(in the rows, 128 means zero)
Each row of numbers stands for one node and depends on some of the facts below. Use the named rows to name the rest.

There are 3 kinds of fact about the nodes: fabru, paflas, klisek.
zistol fabru:843 paflas:pamin
nofin fabru:939 paflas:momi klisek:zove
dibis fabru:843 paflas:plakol
stekilem paflas:suni
fupa fabru:843 paflas:drusar
momi paflas:dradrar klisek:nokel, rudrum
gruflo fabru:789 paflas:kleko
dragoklel fabru:871 paflas:bruvil klisek:plakol, zove
buran fabru:866 paflas:fedrir klisek:nonol
zotul paflas:bugre
biflis fabru:871 paflas:gofel
gasum paflas:dradrar
stodak fabru:871 paflas:dradrar
breklas paflas:pifaklek
tubapa fabru:789 paflas:breroskur
klobran fabru:871 paflas:bibom
bruvil paflas:suni
flabar fabru:843 paflas:fefol klisek:fladrum
fladrum paflas:nusto
napova fabru:164 paflas:ketro
zufum klisek:gifes, pleler, biflis, kilom, suni
dudrur fabru:871 paflas:gugron
rudir fabru:164 paflas:stekilem
broklu fabru:164 paflas:zufum
fubrel fabru:843 paflas:stekilem klisek:pelis
rudrum fabru:871 paflas:sofik
kulel fabru:843 paflas:britrum
stigan fabru:939 paflas:fladrum
gifes fabru:939 paflas:gasum
grudron fabru:871 paflas:mopi
vilal fabru:866 paflas:davum
pitre fabru:871 paflas:fubuk
kistal fabru:164 paflas:breklas
gramol fabru:871 paflas:fladrum
kufi paflas:brefen
skubram fabru:789 paflas:pitrel
kilom fabru:866 paflas:dibra
gebastem fabru:939 paflas:ziki
plakol paflas:zufum
dabrustuk fabru:843 paflas:brefen klisek:fefol, zonek, dudrur
vovasko fabru:789 paflas:pitrel
plapli paflas:bugre
tidrom paflas:nusto
mesok fabru:843 paflas:plakol
nosastur fabru:871 paflas:brefen
starodra fabru:871 paflas:gugron
nistar paflas:zufum
trenel fabru:871 paflas:momi
lotras fabru:939 paflas:vasin klisek:vovasko
pigre fabru:871 paflas:mubu
zepla fabru:164 paflas:vasin klisek:skegimam
zove fabru:164 paflas:putim
drikledrek fabru:939 paflas:nerer
venun fabru:164 paflas:nonol klisek:tubapa, staplun, stigan, broklu
gugron paflas:breklas
fubuk paflas:trotrom
dibra paflas:pifaklek
gredrok paflas:detrin
ruzu paflas:demuk klisek:detrin, pelis, zotul
truflen klisek:garil
sofik paflas:vidro
britrum paflas:davum
zonek fabru:164 paflas:zaski
rumem fabru:871 paflas:fefol
gofel paflas:dradrar
gipu fabru:843 paflas:breklas
pavin fabru:939 paflas:zufum klisek:gugron, kleko
kedak fabru:866 paflas:skegimam klisek:grogim, numimis, rumem
kopi fabru:843 paflas:zotul klisek:britrum, bregreflor
zutrim fabru:871 paflas:pifaklek
pedru fabru:164 paflas:zaski
flogek fabru:843 paflas:vasin klisek:zogrizen, fedrir
zogrizen fabru:871 paflas:gredrok
tiklom fabru:866 paflas:basek
vasin paflas:pitrel
pelis paflas:tusa
ziki paflas:stekilem klisek:raplek, dibis, nistar
plivo fabru:164 paflas:gredrok
bosa fabru:866 paflas:nonol
zava paflas:pamin klisek:gebastem
nokel fabru:843 paflas:nerer
grogim fabru:871 paflas:tidrom
treturel fabru:871 paflas:zaski klisek:starodra, bregreflor
tikur fabru:871 paflas:nusto
kaskik paflas:flopufak
flobem fabru:939 paflas:dedras
mesadal paflas:ketro
bregreflor fabru:164 paflas:breklas
fibi fabru:866 paflas:nistar klisek:gipu, digrok
suplir fabru:789 paflas:plapli
mubu paflas:ketro
drinatur fabru:866 paflas:britrum klisek:gifes
pleler fabru:871 paflas:dradrar
staplun fabru:866 paflas:plakol
numimis fabru:843 paflas:fubuk
klenon fabru:789 paflas:truflen klisek:skegimam
gronogren fabru:939 paflas:trotrom klisek:vidro, klobran, nistar, tidrom, davum
dretis fabru:871 paflas:fefol
zaski paflas:kleko
tusa klisek:vovasko, dugi
goplir paflas:demuk klisek:kilom, drusar, pitrel
breroskur paflas:brefen
garil fabru:164 paflas:flopufak
sukove fabru:789 paflas:nonol klisek:pleler, vasin, pitrel
taklor fabru:843 paflas:pelis klisek:nusto, rudrum, pifaklek
kiflar fabru:843 paflas:davum klisek:plivo, breklas
skegimam paflas:truflen
mopi paflas:detrin
nerer paflas:bugre klisek:gebastem, davum
stastevam fabru:866 paflas:gugron
dugi fabru:164 paflas:zubeli
samas fabru:866 paflas:kaskik
klifupo fabru:164 paflas:kufi klisek:gifes
digrok fabru:866 paflas:zufum
vurun fabru:866 paflas:nonol klisek:nosastur, dedras
ketro klisek:drikledrek, skegimam, zutrim, britrum, zistol
vugrok fabru:843 paflas:goplir klisek:trenel, gebastem
flopufak klisek:staplun, vilal
febrem fabru:789 paflas:trotrom
putim paflas:detrin
drusar paflas:raplek
padom fabru:843 paflas:momi
basek paflas:brefen
fedrir paflas:zufum
zubeli paflas:demuk
treplen fabru:871 paflas:nusto klisek:zaski

Known rows:
kopi: [103 110 136 145 182 156 199 135 226  95 167 114 127 132  88 117 136 107
 156 137 118 125 155 178 141 154 123 142 132 138 154  95]
drinatur: [144 163 133 131  90 144  95 147 187 113 164  96 136  94  66 141 133 110
 178 109  99 152 125 185  92 141 146  64 162  65 140 138]
vurun: [133 125 130 127 137 125 165 130 151 154 139 119 143 116 114 130 118 120
 121 130 118 137 141 145 133 138 129  84 133 117 131 125]
kiflar: [135 125 130 128 136 125 165 128 151 154 138 121 142 115 114 129 119 118
 124 130 120 137 140 145 132 138 129  86 132 117 130 124]
klenon: [118 129 141 118 169 126 149 251 167 228  85 134  38 105  83  94 126 123
 123 149 107 118 126 228 124  99 122  62 131 142 131 140]
treturel: [116 121 144 132 164 137 202 123 181 106 163 102 136 129  89 138 135  96
 121 130 122 122 160 181 131 150 128 133 132 126 129  92]
gofel: [126 146 122 120 114 114  82 167 133  90 171 146 168 165 141 124 140 132
 155 141 145 105 163  95 161  90 122 179 125 158 103 140]
zaski: [117 128 131 133 103 129 121  94 112 118 115 134 127 137 134 136 148 141
 151 134 151 115 111 118 124 121 123 171 127 131 126 130]
nokel: [128 100 122 155 140 144 135 142 178 130 145 149 135 131 126 111 120 130
 144 135 124 150 136 115 139 155 125 111 125 121 169 126]
gruflo: [142 114 133 136 130 123 130 150 127 146 135 135 127 125 122 129 119 116
 103 127 125 141 141 132 125 144 131 103 124 115 141 124]
zutrim: [137 134 123 130 178 134 113 167 137 151 131 136  87 110 152 120 135 131
  83 122 106 133 143 140 119 140 137  97 121 118 138 116]
garil: [139 117 131 133 132 125 135 147 129 143 138 132 132 126 121 129 118 118
 105 128 123 141 140 129 128 144 130 104 125 118 136 123]
broklu: [127 100 128 133 133 128 122 140 115 103 117 132 120 122 120 107  82 107
 130 108  87 151 132 151 135 147 128 106 116 146 120 125]
vidro: [117 132 127 129 108 130 108 101 108 105 114 133 124 140 140 131 142 142
 148 130 148 114 109 112 126 114 123 178 126 139 123 132]
breroskur: [140 140 104 119 119 143 102 142  89 146 124  89 180 154  83 149 104 175
 105 123 168  93  88  68  88 126 140 161 128 160 118 120]
grogim: [141 112 135 140 123 123 133 141 129 153 133 139 125 122 126 129 124 117
 110 129 127 143 141 139 126 143 129 105 124 110 144 123]
kaskik: [118 130 128 131 109 131 108 104 107 108 114 134 123 141 137 134 145 143
 149 131 147 114 111 114 123 116 124 177 126 137 123 132]
rudir: [129 122 136 106 147 126 157 172 101  88 123 118  88 152 119 146 127  83
  56 132 109 155 124  79 138 147 127 121 143 109 141 146]

Name these rows:
No name comes twice in this set of rows, the named rows included.
[ 98 112 124 127 112 135 101  84  93  56  89 127 118 133 135 103  96 129
 184 106 102 126  96 141 137 118 121 178 117 175  99 134]	nistar
[111 161 118 111 125 112 126 157 169  91 193 132 201 161 130 123 140 132
 176 148 137  95 176 107 183  82 119 163 133 164  81 138]	momi
[149 132 113 120 143 135 157 157 139 179 145  88 182 124  77 141  89 142
  90 124 134 120 124 111 107 143 140  78 134 134 127 116]	dabrustuk
[111  99 138 128 119 132 104  62  83  65  77 133 119 121 130  97 101 138
 198  97  88 132 117 124 134 130 126 162 111 191  96 149]	plakol
[122 132 128 127 107 124 110  79 116 101 112 124 126 137 146 121 134 130
 144 130 160 117 108 116 129 104 123 166 128 142 142 132]	davum
[ 85 116 107 157 103 151 111  88 160 102 118 153 133 149 144 105 143 166
 197 143 146 123  91  86 153 138 115 164 125 134 148 136]	zotul
[165 112 167 110 164 115 212  73 128 169 118 120 140 105 108 141 162 129
 115 126 106 145 186  52 134 154 141  54 140 138 136 175]	dragoklel
[136 102 124 151 136 141 126 146 167 136 141 148 130 129 127 113 120 130
 137 134 124 150 136 119 134 150 127 110 124 120 169 128]	suplir
[105 141 125 123 116 133 147  79 133 116 119 118 141 129 128 132 146 145
 171 133 142 109 108 129 133 110 122 157 135 138 111 132]	truflen
[137 139 121 132 160 136 109 151 142 135 139 131 105 110 145 127 135 130
 100 117 105 138 139 134 117 147 139  94 127 105 136 118]	kilom

Now the same nodes, written a new way:
Named rows:
treturel: [138 122 138 125 138 105 111 135 133 120 138 128 107 130 130 130 130 131
 124 132 105 162 118 112 165 135 143 136 139 134 119 119 136 114]
suplir: [133 133 139 158 132 124 127 118 125 115 126 139  96 125 127 128 136 146
 132 124 103 111 121 130 139 135 143 122 148 125 126 123  93 118]
pedru: [143 129 136 147 132 102 124 132 128 122 133 129 114 128 128 129 139 135
 111 141  96 163 126 124 143 142 142 132 138 137 130 116 134 125]
flopufak: [114 168  97  95 126 141 131 117 131 114 126 117 166 134 138 134 105 123
 138 107 150 133 126 131 111 108  97 144 125 131 125 143 139 129]
rumem: [146 124 135 151 127 103 129 132 125 122 132 128 114 125 131 125 142 133
 110 143  94 157 130 128 140 144 149 131 134 129 134 116 132 128]
biflis: [132 123 152 106 126  90 122 129 137 147 117 139 124 120 116 124 131 135
  95 160 102 141 130 133 132 149 163 164 151 139 146 119 138 130]
fubrel: [150 146 132 134 138  75 125 128 127 145 144 131 116 126 126 132 152 131
 110 126  98 146 136 147 155 139 129 105 142 120 130 116 135 122]
tubapa: [141 146 119 151 122 108 135 126 128  86 125 114 126 126 145 128 119 142
 114 142  64 189 116 109 129 142 155 164 144 144 131 115 135 129]
treplen: [144 135 139 142 136 101 122 130 130 120 137 130 114 132 129 131 139 135
 110 138 103 167 125 124 145 140 135 129 140 144 127 116 133 120]
ziki: [109 150 103 118 152 102 125 130 134 192 134 109 146 129 112 138 125 115
 147  93 146  95 139 153 122  96  75  79 123 112 106 136 131 134]
dretis: [144 128 137 147 132 100 124 130 129 120 133 129 113 128 128 128 138 134
 112 141  99 162 126 124 142 141 143 133 138 135 130 116 134 126]
nokel: [137 119 135 189 124 121 118 131 125 120 127 125 119 126 110 126 139 131
 132 149 102 207 122 125 141 153 124 148 134 121 127 115 122 134]
mopi: [109 136 111 105 125 160 132 129 125 143 129 125 157 131 131 131 118 116
 136 110 152 116 137 130 110 119 104 120 108 124 125 139 127 124]
raplek: [109 116 110 126 133 148 134 136 130 156 121 111 142 129 130 128 116 118
 131 117 145  97 135 126  98 107 109 104 108 128 116 138 130 138]
sofik: [111 134 112 103 124 158 131 128 126 141 128 125 156 131 130 129 118 116
 135 113 159 114 136 132 110 117 105 121 108 122 127 141 129 127]
garil: [144 124 135 151 127 103 127 132 127 122 131 127 115 125 129 126 140 133
 113 142  94 159 128 126 140 143 148 132 136 128 132 116 133 130]
staplun: [139 130 113 177 130 107 149 111 125  63 118 127 126 114 131 125 136 155
 145 127 118 100 106 141 134 122 168 160 161 125 122 130 122 147]
bruvil: [111 146 103 108 128 129 133 126 125 168 132 121 162 124 120 132 124 113
 148 100 147 107 141 152 122 115  95 107 115  98 123 139 128 131]

Which node is each row?
No name comes twice in this set of rows, the named rows included.
[140 125 141 157 158  85 115 135 142 133 133 118  89 140 126 134 136 139
 100 140 106 153 119 112 137 119 122 104 145 169 111 114 140 128]	gronogren
[106 131 114 119 147 143 125 134 136 156 127 114 136 139 129 135 115 121
 128 110 151 108 132 120 103 101  91  95 112 150 107 137 130 127]	nerer
[141 126 140 153 149  92 118 134 138 130 133 121  97 135 127 132 137 137
 102 140 105 155 122 116 137 125 128 113 142 159 116 115 139 128]	vugrok
[146 167 121 133 135  83 122 118 136  89 133 120 122 133 137 135 124 142
 113 135  93 184 114 124 145 130 128 156 157 150 127 119 146 126]	venun
[ 98 144 119  83 125 114 150 129 127 189 126 127 182 115 105 135 118 113
 163 105 136  87 142 156 114 123 113 123 123  98 131 133 131 133]	suni
[137 114 135 196 121 124 119 132 124 119 125 123 119 124 107 124 140 130
 134 152 105 207 121 127 139 153 125 152 132 116 128 115 122 139]	rudrum
[143 140 129 148 135  75 126 130 127 146 137 123 120 121 118 131 145 131
 123 129  89 155 130 144 153 139 132 120 144 112 127 115 133 130]	rudir
[137 132 142 176 134 121 107 126 132 111 133 131 113 136 107 132 140 133
 127 146 131 215 117 123 148 146 104 147 140 141 125 117 130 125]	taklor
[135  92 134 191 148 112 141 126 130 100 120 130  97 121 122 125 149 150
 133 131 135  73 112 133 129 115 161 115 149 144 106 126 117 145]	dibis

Now the same nodes, written a new way:
Some rows with their names:
pitre: [131  97 114 123 105 138 141 128 130 122 143 118 104 119 124  95 107 125
 142  97 173 126 154  94 102 102 124 125 100 128  98 135 127 158 127  99
 150 122 138 135 171 117 153 151 124  72]
starodra: [112 130  91 132 131 141 113  99 152 139 163  61  74 129 180  93 134  66
 147  75 197 217 181  83  98  93 117 218 129 174 108 215 145 172 137 106
 158 142 146 164 129 101 156 164 157  63]
suplir: [116  71 100 131 105 162 126 128 123 144 183 120 102 108 148  71 109 156
 195 110 163 144 145  74  97 117 121 160  97  94 105 148 110 148 103  96
 138 109 133 151 146 132 144 142 108  78]
lotras: [157 107 129 130  68 157 122 116 132 224 128 136 116 126 124  91  80  86
 139 107 167 108 169  83  54  74 130 111 115 190  95 113 101 163 138  55
 154 127 156 143 188 114 160 131 136  91]
staplun: [ 85  56 126 124  78 134 144 126 140  68 105 110 134 109 115  61 109 145
 183  78 161  95 158 121 145 104 139 175 126 118  96 175 126 161 141 130
 152 122 169 154 166 121 139 163 148 109]
gebastem: [143 100 115 106  99 116 199 150 113  10 212 116 175 151 151 122 127  40
 176  63 141 138 158  74 102 117 127  58  73 100  95 250  71 138 113 141
 146 150 148 133 200 118 164 197 137  89]
davum: [122  82 104 120 112 156 152 133 127 108 160 118 106 126 122  99 114 118
 150  87 172 132 154  99 108 107 121 128  91 119  95 141 123 154 120 108
 144 123 137 135 163 126 155 151 119  70]
rudir: [160 140 129 120  91 119 169 135 115  26 187 113 144 127 146  99 117  86
 159  88 136 126 156  75  95 123 129  86  94 103 101 220 107 147 124 133
 148 139 137 141 193 106 160 193 145 104]
vidro: [128  95 109 124 110 158 146 131 126 104 160 116 101 120 122  90 112 128
 149  93 167 130 153  99 108 112 122 136  96 115  97 139 134 155 123 111
 144 121 132 140 160 123 155 154 123  79]
mopi: [159 119  94 122 123 180 160 136 123 107 155 120  77 125 120  97 121 154
 114  73 154 141 168 113 113  94 127 130  97 117  84 123 158 157 128 127
 143 102 140 127 165 132 161 155 128  91]
stigan: [138  99 116 122 103 124 136 126 131 141 130 123 104 119 122 103 103 127
 128  99 174 123 157  88  90  92 126 114 107 140  99 135 121 159 124  85
 155 118 142 130 179 114 152 147 123  61]
broklu: [ 97  67 121 124  88 136 144 127 137  79 120 112 126 112 120  71 110 138
 173  84 166 105 157 113 134 102 134 161 115 120  96 164 128 160 138 121
 151 123 159 148 168 120 144 161 141  99]
kedak: [142 107 115 124  91 155 150 130 126 122 147 117  91 120 126  96  99 115
 153  96 168 118 154  98  99 122 123 140 114 134  98 133 111 162 129 113
 142 126 141 143 158 123 149 144 132  78]
ketro: [133 122 104 122  90 167 158 132 126  68 147 111  75 111 138  97 104 114
 140  93 151 102 146  90 104 112 115 168  97  85  93 129 116 164 138 109
 131 135 130 129 169 129 154 136 123  92]
samas: [129  98 113 124 106 143 142 128 129 114 148 116 104 119 125  92 109 124
 146  95 171 128 154  96 105 105 124 130  99 123  98 138 130 158 127 104
 148 123 136 137 167 118 154 153 125  76]
zubeli: [130  98 107 124 111 164 147 131 124 102 163 117  97 119 121  91 113 133
 147  93 166 128 153 100 107 113 121 139  94 114  97 135 137 154 121 112
 142 121 129 140 157 125 155 153 121  81]
venun: [145 108 117 124  90 151 148 130 126 125 144 116  92 120 124  97  98 114
 151  96 167 119 154  97  99 123 124 139 118 133  99 135 109 163 129 114
 144 125 143 143 158 123 148 143 133  76]
flopufak: [145 110 113 124  93 168 153 131 122 111 156 116  86 120 121  94 102 120
 153  93 162 118 154 100 101 132 122 147 116 123  98 134 114 160 125 122
 138 123 137 147 149 128 149 144 131  81]

Name these rows:
No name comes twice in this set of rows, the named rows included.
[133 100 107 131  83 145 120 125 122 118 178 115  75 111 134  79 113 140
 191 103 134 118 148  69  98 124 118 183 121  72 111 153  90 160 108  97
 127  98 136 152 123 150 132 127 115  77]	kopi
[179 156 129 118  78 141 187 141 106   9 204 115 134 129 146 102 111  75
 167  85 122 118 156  77  89 151 127  95 104 100 101 228  89 147 121 154
 137 143 137 150 179 114 158 191 152 114]	ziki
[121 137 101 132 120 122 109 102 148 111 157  69  70 129 155  96 138  76
 142  75 174 185 177  83 105  91 118 207 132 141 110 206 140 173 136 101
 153 126 144 156 125 114 150 157 150  64]	bregreflor
[152 125 124 123  82 113 132 125 129 111 131 117  81 123 108 107 108 108
 133  92 151 101 160  88  96 105 123 135 129 120 104 141 104 169 129  93
 143 109 144 135 149 132 141 136 132  64]	treturel
[118 111 101 127 118 146 134 116 139 120 152  91  92 120 156  92 117  99
 145  89 184 164 163  89 102  96 120 171 105 140 100 167 137 163 135 104
 152 137 139 145 160 108 157 157 137  74]	zutrim
[150 126 119 121 100 143 164 135 117  46 185 115 126 123 137  95 117 105
 156  89 144 127 154  85 100 123 125 108  92 101  99 191 121 148 121 130
 143 132 132 142 176 114 159 180 135  99]	bruvil
[185 132 125 115  80 161 191 143 109  67 174 109 130 120 140 103  93  98
 150  90 150 144 154  81  89 184 128  91 129 107 105 220  76 149 123 175
 152 146 141 152 198  96 168 180 145  98]	fubrel
[126 100 111 124 106 142 142 128 129 102 146 113 101 117 129  93 110 123
 144  95 168 124 152  93 107 100 123 137  96 112  97 138 130 159 131 102
 147 125 135 133 172 118 154 152 124  79]	zistol

Now the same nodes, written a new way:
Some nodes and their rows:
venun: [183 144 120 167 120 116 134  97 130 143 128 134 140 112 140 150 151 121
 129 147 135 104 127 137 111 137 119  99 139 136 151 136  72 130 133 137
 120 147 129 130 124 110 122 135 127 117 147  58]
drusar: [123 102 126  92 127 146 141 113 132 114 141 122 128 137 133 106 107 149
 134 116 141 120 130 122 157 137 120 118 111 120 124 117 160 139 120 119
 128 115 126 108 106 148 117 150 141 128  92 130]
bosa: [126 139 124 145 126 117 121 131 109 125 116 124 125 119 122 136 134 119
 132 130 130 135 129 131 125 127 125 127 139 129 128 131 112 121 136 120
 131 146 125 136 136 115 135 127 127 125 144  95]
nokel: [144 135 130 148 108 129 120 128  99 149 124 105 109 112 123 135 136 139
 140 126 145 125 122 127 114 131 127 145 141 126  96 129 118 125 148 129
 145 141 125 143 168 125 146 164 128 137 166 135]
pavin: [139 150 118 164 133 104 123 132 103 127 120 114 141 120 116 130 138 121
 143 142 102 121 127 141 117 144 141 131 131 141 128 130  92 123 131 107
 134 137 128 130 141 117 127 105 122 121 155 117]
kulel: [126 137 124 145 126 117 121 132 107 125 116 124 124 118 122 137 135 119
 133 131 131 135 128 132 123 126 126 127 138 129 128 131 113 121 135 121
 130 148 126 137 135 115 135 127 127 125 146  96]
flabar: [133 143 126 147 130 118 123 128 105 130 120 123 127 117 124 135 139 115
 132 131 124 129 129 137 122 130 125 127 138 130 130 134 107 127 132 120
 134 150 127 136 131 115 133 117 129 122 147 104]
zepla: [152 143 122 150 131 117 119 133 119 136 126 118  99 126 110 132 137 112
 125 139 120 118 119 120 122 133 130 122 149 130 137 130 134 108 135 154
 126 143 133 145 122 111 135  92 144 122 150  65]
gramol: [132 134 124 143 126 119 121 129 108 126 121 126 122 118 123 138 133 119
 135 128 131 135 128 134 124 125 123 129 137 131 129 130 117 122 137 121
 128 151 125 139 136 113 136 127 131 124 151  96]
zove: [105 128 116 131 120 119 117 140 103 113 118 140 124 124 121 146 123 115
 131 139 132 163 127 134 120 125 126 132 135 126 137 128 124 114 133 104
 120 153 120 143 141 112 137 134 124 128 147  97]
kedak: [133 150 126 145 134 116 123 129 101 134 126 131 132 117 124 132 142 109
 132 128 118 130 129 146 123 136 125 130 138 134 130 136 103 130 127 119
 135 154 127 141 126 118 131 112 135 120 143 116]
biflis: [140 131 129 140 121  97 131 114  79 102 101 121 119 117 115 122 120 129
 128 125 137 134 136 124 150 141 126 107 130 115 126 126 143 114 145 105
 141 142 117 103 107 129 132 156 133 127 110  28]
nonol: [116 109 131 103 128 149 132 125 150 130 148 137 136 140 135 122 116 136
 125 120 131 131 128 126 136 124 125 140 120 127 128 122 150 141 120 133
 118 110 128 128 125 144 121 139 132 133 115 187]
lotras: [129 143 125 141 131 119 121 130 102 131 125 128 128 118 124 135 138 112
 133 128 124 135 129 141 127 130 123 131 139 133 130 134 108 127 131 119
 131 156 125 143 130 116 134 120 136 122 148 108]
dugi: [109 133 121 139 126 116 117 137 109 122 117 128 129 121 120 137 131 117
 128 127 133 150 130 133 130 125 125 134 140 130 128 129 111 119 136 117
 125 148 121 139 138 116 136 138 130 130 143  98]
dretis: [128 138 124 147 127 116 121 132 108 126 116 124 125 119 122 136 135 119
 131 131 130 135 129 132 123 128 127 126 138 128 128 131 111 120 135 119
 130 146 125 135 135 115 135 126 126 126 145  94]
gruflo: [127 138 123 145 126 117 121 131 108 126 118 124 124 118 123 136 134 120
 131 129 131 135 129 132 125 127 126 128 138 129 129 131 112 123 136 118
 130 148 126 138 134 115 136 127 128 125 146  94]
gebastem: [108 143 142 122 127 107  99 148 139 112  69 108 123 121 131 133 134 124
 124 126 160 138 128 111 122 110 146 130 124 132 134 127 107  90 127 114
 129 135 127 127 135 130 146 145 101 124 136  72]

Rows to name:
No name comes twice in this set of rows, the named rows included.
[126 100 127  88 127 151 140 112 129 115 146 124 125 136 133 107 107 148
 137 115 146 120 129 123 158 132 118 119 112 122 125 117 164 141 122 117
 124 122 126 114 108 144 120 151 147 125  99 130]	vasin
[151 143 123 138 132 115 134 113  80 117 115 109 118 112 122 116 133 125
 144 125 133 111 131 137 145 147 119 101 127 123 126 130 120 128 131 106
 147 159 128 117 105 117 129 119 141 112 128  42]	sukove
[123 103 130  95 128 155 131 124 148 132 157 138 131 139 137 125 116 137
 129 120 133 132 127 130 136 118 121 143 120 130 129 122 158 145 123 133
 115 115 127 133 128 141 123 142 138 131 118 193]	fladrum
[156 123 114 154 111 116 127 107 138 129 123 134 134 117 133 157 137 130
 128 149 152 129 126 125 118 124 119 107 140 133 147 127  85 120 143 133
 108 143 121 132 140 108 129 166 125 127 149  46]	stigan
[154 161 147 132 140 111 118 140 121 128  92 133 124 119 136 125 154 125
 139 129 125 111 125 136 107 112 143 120 110 134 132 143 113 119 134 121
 136 146 138 125 124 115 145  97 122 107 151  95]	gronogren
[149 101 137 133 142 161 143 113 150 135 161 114 130 128 143 133 116 130
 139 102 102  92 139 128 129 105 117 135 126 126 132 127 167 174 117 143
 137 102 143 117 111 128 109  81 112 122 122 227]	ruzu
[167 128 134 115 139 149 136 121 159 153 162 130 108 147 124 111 128 124
 117 135 105  90 117 119 127 139 132 127 130 132 141 127 171 136 111 177
 124 104 143 135  98 142 115  77 153 122 116 161]	ketro
[137 139 125 144 129 121 122 129 104 131 125 126 124 117 124 137 138 116
 136 128 124 130 128 138 123 128 124 129 137 131 131 133 113 127 134 120
 132 153 127 140 130 113 135 117 132 121 148 106]	treplen
[143 153 140 156 128  96 125 123  88 128 113 142 134 117 121 135 137 107
 114 129 110 138 136 142 123 134 133 132 140 127 133 138 130 124 139 125
 136 138 120 124 110 131 131 129 130 129 125 107]	nofin
[143 128 125 149 131 114 114 136 133 136 127 107  99 127 102 129 135 122
 125 127 133 124 120 109 139 122 129 131 154 134 124 123 129 103 149 167
 120 132 130 143 135 113 143 121 152 133 147  47]	drikledrek
[130 127 127 139 119  96 128 118  81 100  98 120 119 118 114 124 117 131
 127 125 142 143 136 120 150 137 126 109 131 115 125 124 145 110 148 104
 136 139 115 104 111 128 134 163 131 131 110  28]	gifes
[149 127 114 157 112 113 126 112 135 127 119 132 137 118 131 153 137 128
 126 147 148 130 127 123 119 127 121 107 140 132 144 128  84 121 141 131
 111 140 122 130 140 111 129 161 122 128 146  50]	vilal
[150 145 123 152 131 114 120 134 120 136 123 119 103 126 110 131 137 112
 123 140 118 117 120 119 123 135 133 120 147 130 136 130 130 108 134 154
 128 138 133 143 122 112 135  92 141 123 145  65]	klenon
[121 143 139 128 130 109 111 151 128 113  83 132 124 124 130 131 140 134
 133 129 143 137 126 122 114 104 143 125 114 129 127 133 119 105 143 115
 125 137 130 123 140 115 151 130 116 122 145  76]	klobran

